Here is a tiny trained network, its code and every weight. The questions are about switching its units off for an input and a target symbol, where a switched-off unit gives its printed mean instead of its output.

import numpy as np


def w(rows, s, z=0):
    codes = np.array(rows[::2]) - 128.0
    scale = np.full(codes.shape[1], s)
    scale[-1] = z or s
    return codes * scale


def f(y):
    return y / 2 * (1 + np.tanh(0.7978845608 * (y + 0.044715 * y**3)))


def softmax(a):
    e = np.exp(a - a.max(-1, keepdims=True))
    return e / e.sum(-1, keepdims=True)


def log_softmax(a):
    a = a - a.max(-1, keepdims=True)
    return a - np.log(np.exp(a).sum(-1, keepdims=True))


def net(x, mask):
    ids = ['αβγδεζηθλμξστφψω'.index(c) for c in x.split()]
    T = len(ids)
    res = E[ids] + P[:T]
    r = res
    for j in range(2):
        rows = slice(3 * j, 3 * j + 3)
        q, k, v = (r @ M[0][rows].T for M in (Q, K, V))
        z = softmax(np.where(np.tri(T) > 0, q @ k.T / 3**0.5, -1e9)) @ v
        o = O[0][rows]
        res = res + np.where(mask[j], z, o[:, -1]) @ o[:, :-1]
    y = f(res @ A[0][:, :-1].T + A[0][:, -1])
    res = res + np.where(mask[2:26], y, B[0][:, -1]) @ B[0][:, :-1]
    return log_softmax(res[-1] @ U[:, :-1].T + U[:, -1])


Q, K, V, O, A, B = {}, {}, {}, {}, {}, {}
E = w([
[85,39,139,195,155,110],'α',
[76,55,137,107,86,100],'β',
[112,139,133,69,129,204],'γ',
[104,147,81,96,71,148],'δ',
[112,60,193,126,150,142],'ε',
[147,34,102,186,109,179],'ζ',
[112,145,38,183,86,117],'η',
[158,52,244,197,175,122],'θ',
[173,61,143,235,137,161],'λ',
[129,197,128,58,55,122],'μ',
[97,106,204,89,68,10],'ξ',
[159,218,214,24,122,183],'σ',
[113,189,62,141,46,57],'τ',
[139,114,233,143,105,48],'φ',
[134,134,143,254,127,19],'ψ',
[203,111,139,134,49,168],'ω',
],0.019)
P = w([
[94,161,117,116,197,176],'0',
[81,110,151,145,100,165],'1',
[81,139,163,185,45,174],'2',
[106,123,159,166,70,150],'3',
[163,101,130,132,125,86],'4',
[204,80,128,116,161,37],'5',
[184,113,142,135,102,68],'6',
[187,147,146,149,69,66],'7',
[175,176,143,187,6,94],'8',
[209,160,139,166,62,57],'9',
],0.016)
Q[0] = w([
[17,237,121,155,83,177],'h1',
[123,42,245,201,55,132],'h1',
[83,188,100,136,150,203],'h1',
[45,247,89,141,127,189],'h2',
[106,162,80,79,179,97],'h2',
[85,71,226,178,68,109],'h2',
],0.012)
K[0] = w([
[133,107,102,102,169,124],'h1',
[255,151,126,119,96,66],'h1',
[88,133,120,121,173,137],'h1',
[104,91,97,99,170,131],'h2',
[46,124,122,161,131,149],'h2',
[186,171,124,148,135,77],'h2',
],0.024)
V[0] = w([
[146,199,224,125,119,90],'h1',
[40,118,81,90,98,49],'h1',
[55,84,181,229,208,118],'h1',
[148,253,88,219,114,51],'h2',
[108,157,158,69,101,150],'h2',
[109,146,83,195,89,124],'h2',
],0.013)
O[0] = w([
[5,97,178,162,142,109,227],'h1',
[114,190,42,134,211,86,97],'h1',
[127,200,176,174,101,96,220],'h1',
[118,110,130,193,167,209,254],'h2',
[91,112,132,57,151,123,96],'h2',
[136,127,104,175,103,182,202],'h2',
],0.017,0.0062)
A[0] = w([
[176,117,85,57,106,144,164],'n1',
[109,220,156,102,156,137,230],'n2',
[79,106,136,128,145,129,138],'n3',
[93,65,109,172,67,145,118],'n4',
[51,20,106,93,106,147,135],'n5',
[115,125,94,92,141,170,70],'n6',
[74,146,59,117,33,77,178],'n7',
[163,206,46,122,168,140,143],'n8',
[160,165,182,142,116,138,115],'n9',
[242,80,149,137,135,190,128],'n10',
[216,132,187,159,46,102,176],'n11',
[165,94,130,157,160,75,207],'n12',
[72,121,110,90,190,163,155],'n13',
[125,102,58,122,108,88,142],'n14',
[115,191,41,52,155,114,3],'n15',
[141,117,110,207,130,174,177],'n16',
[65,182,156,183,158,154,88],'n17',
[43,152,146,110,100,82,46],'n18',
[142,255,98,125,188,55,61],'n19',
[237,214,143,188,151,179,84],'n20',
[150,162,61,97,92,64,84],'n21',
[81,173,135,87,92,212,114],'n22',
[173,155,198,184,195,231,196],'n23',
[65,191,87,98,81,170,162],'n24',
],0.0088,0.0045)
B[0] = w([
[113,142,172,180,137,254,152],'n1',
[116,175,111,221,113,149,158],'n2',
[130,150,113,133,48,134,167],'n3',
[137,160,141,80,160,121,213],'n4',
[130,212,192,144,126,95,205],'n5',
[163,123,140,95,135,179,143],'n6',
[161,95,199,125,178,155,175],'n7',
[110,187,155,110,178,88,171],'n8',
[144,68,27,165,158,103,187],'n9',
[69,208,161,121,91,91,191],'n10',
[150,89,81,103,173,133,246],'n11',
[99,175,145,127,41,215,142],'n12',
[159,92,89,144,93,89,166],'n13',
[117,134,187,84,172,225,147],'n14',
[109,107,161,182,220,128,150],'n15',
[132,114,147,73,139,107,243],'n16',
[223,171,125,106,113,85,226],'n17',
[206,107,109,102,172,157,186],'n18',
[71,105,128,116,8,99,162],'n19',
[74,93,155,89,78,175,243],'n20',
[162,201,151,57,181,119,158],'n21',
[138,96,119,167,171,92,148],'n22',
[149,117,48,117,122,97,253],'n23',
[77,64,128,210,172,79,152],'n24',
],0.006,0.027)
U = w([
[107,169,135,110,92,114,61],'α',
[129,206,164,108,175,131,82],'β',
[180,134,179,93,192,165,67],'γ',
[161,154,189,154,214,212,106],'δ',
[166,135,119,65,166,84,119],'ε',
[188,169,172,101,137,188,46],'ζ',
[77,176,121,113,122,199,249],'η',
[185,92,175,148,180,126,136],'θ',
[132,57,135,121,98,143,203],'λ',
[57,52,149,143,177,171,255],'μ',
[69,119,111,146,151,63,114],'ξ',
[105,95,168,95,149,110,151],'σ',
[152,113,83,102,201,108,121],'τ',
[109,164,227,208,163,159,86],'φ',
[135,138,149,221,151,174,103],'ψ',
[101,130,238,171,106,253,67],'ω',
],0.006,0.0066)

Each question gives the input, a string of symbols that net reads in full, and the target symbol t.
The units are the heads (3 rows each of Q, K, V and O) and the neurons (one row each of A and B). Each row of codes is followed by its name. A weight is (code - 128) times the scale printed after its matrix; where a second scale follows, it is the last column's (O, A, B and U).
mask holds one flag per unit, heads first, then neurons. A switched-off unit (its flag False) gives its mean, the last column of its rows in O or B, instead of its output. The means were averaged over made-up inputs and are rounded, as every weight is.
A unit's drop is (log p(t) with every unit on - log p(t) with that unit switched off) / (log p(t) with every unit on - log p(t) with every unit switched off).
The circuit of an input: a set's keep is (log p(t) with only the set's units on - log p(t) with every unit switched off) / (log p(t) with every unit on - log p(t) with every unit switched off). Starting from the 12 units with the biggest drops (on a tie, the unit counted first), units are removed one at a time, each time the one whose removal leaves the highest keep (on an exact tie, the one counted first), for as long as the keep stays at least 0.8.
circuit, biggest first: the units of the circuit, biggest drop first
unit that matters most: the unit with the biggest drop
top k neurons: the k neurons with the biggest drops, biggest first
heads that matter: for each layer, one digit per head in row order, 1 if its drop is at least 0.15 and else 0, layers parted by /
input ε μ λ, target μ: circuit, biggest first => h1
input η β λ μ ψ ξ ε β η, target ξ: heads that matter => 10
input σ η η μ, target σ: circuit, biggest first => h2, h1
input η μ ξ η, target η: heads that matter => 11
input β ω η η μ τ, target η: heads that matter => 11
input θ μ σ η μ μ β ω ε, target ω: heads that matter => 10
input η η β σ η η η ε, target η: top 2 neurons => n10, n20
input μ θ ω σ β, target ω: circuit, biggest first => h1, n5, n23
input β σ ω, target ω: top 2 neurons => n1, n23
input ε ξ ε δ θ, target θ: heads that matter => 11
input α α λ λ γ φ δ θ τ, target φ: top 2 neurons => n23, n7
input η μ ε ε α η, target ε: heads that matter => 11
input λ μ ω μ, target λ: top 2 neurons => n11, n9
input μ η μ γ μ α β, target μ: heads that matter => 10
input σ λ σ, target σ: unit that matters most => h2
input σ η λ ε θ β φ η θ, target φ: heads that matter => 10
input λ ε η, target λ: heads that matter => 10
input ψ θ μ μ ε λ ψ λ ε, target ψ: circuit, biggest first => n23, h2
input η φ ζ μ σ η, target ζ: heads that matter => 11
input θ λ ω, target ω: heads that matter => 11
input β θ μ, target β: heads that matter => 11
input ζ λ β ξ ε, target ξ: circuit, biggest first => h1
input η η η ε σ, target η: heads that matter => 10
input μ β μ δ δ η τ η α, target τ: circuit, biggest first => h1, h2, n23, n17
input ξ η η α ψ β, target ψ: heads that matter => 11
input β ξ α ζ μ μ η η μ, target μ: heads that matter => 10
input λ η ω ζ θ, target ω: circuit, biggest first => h1, n5, n10
input λ η μ η λ μ μ μ μ, target μ: circuit, biggest first => h1, n17
input η δ θ ξ μ μ ζ, target μ: circuit, biggest first => h1
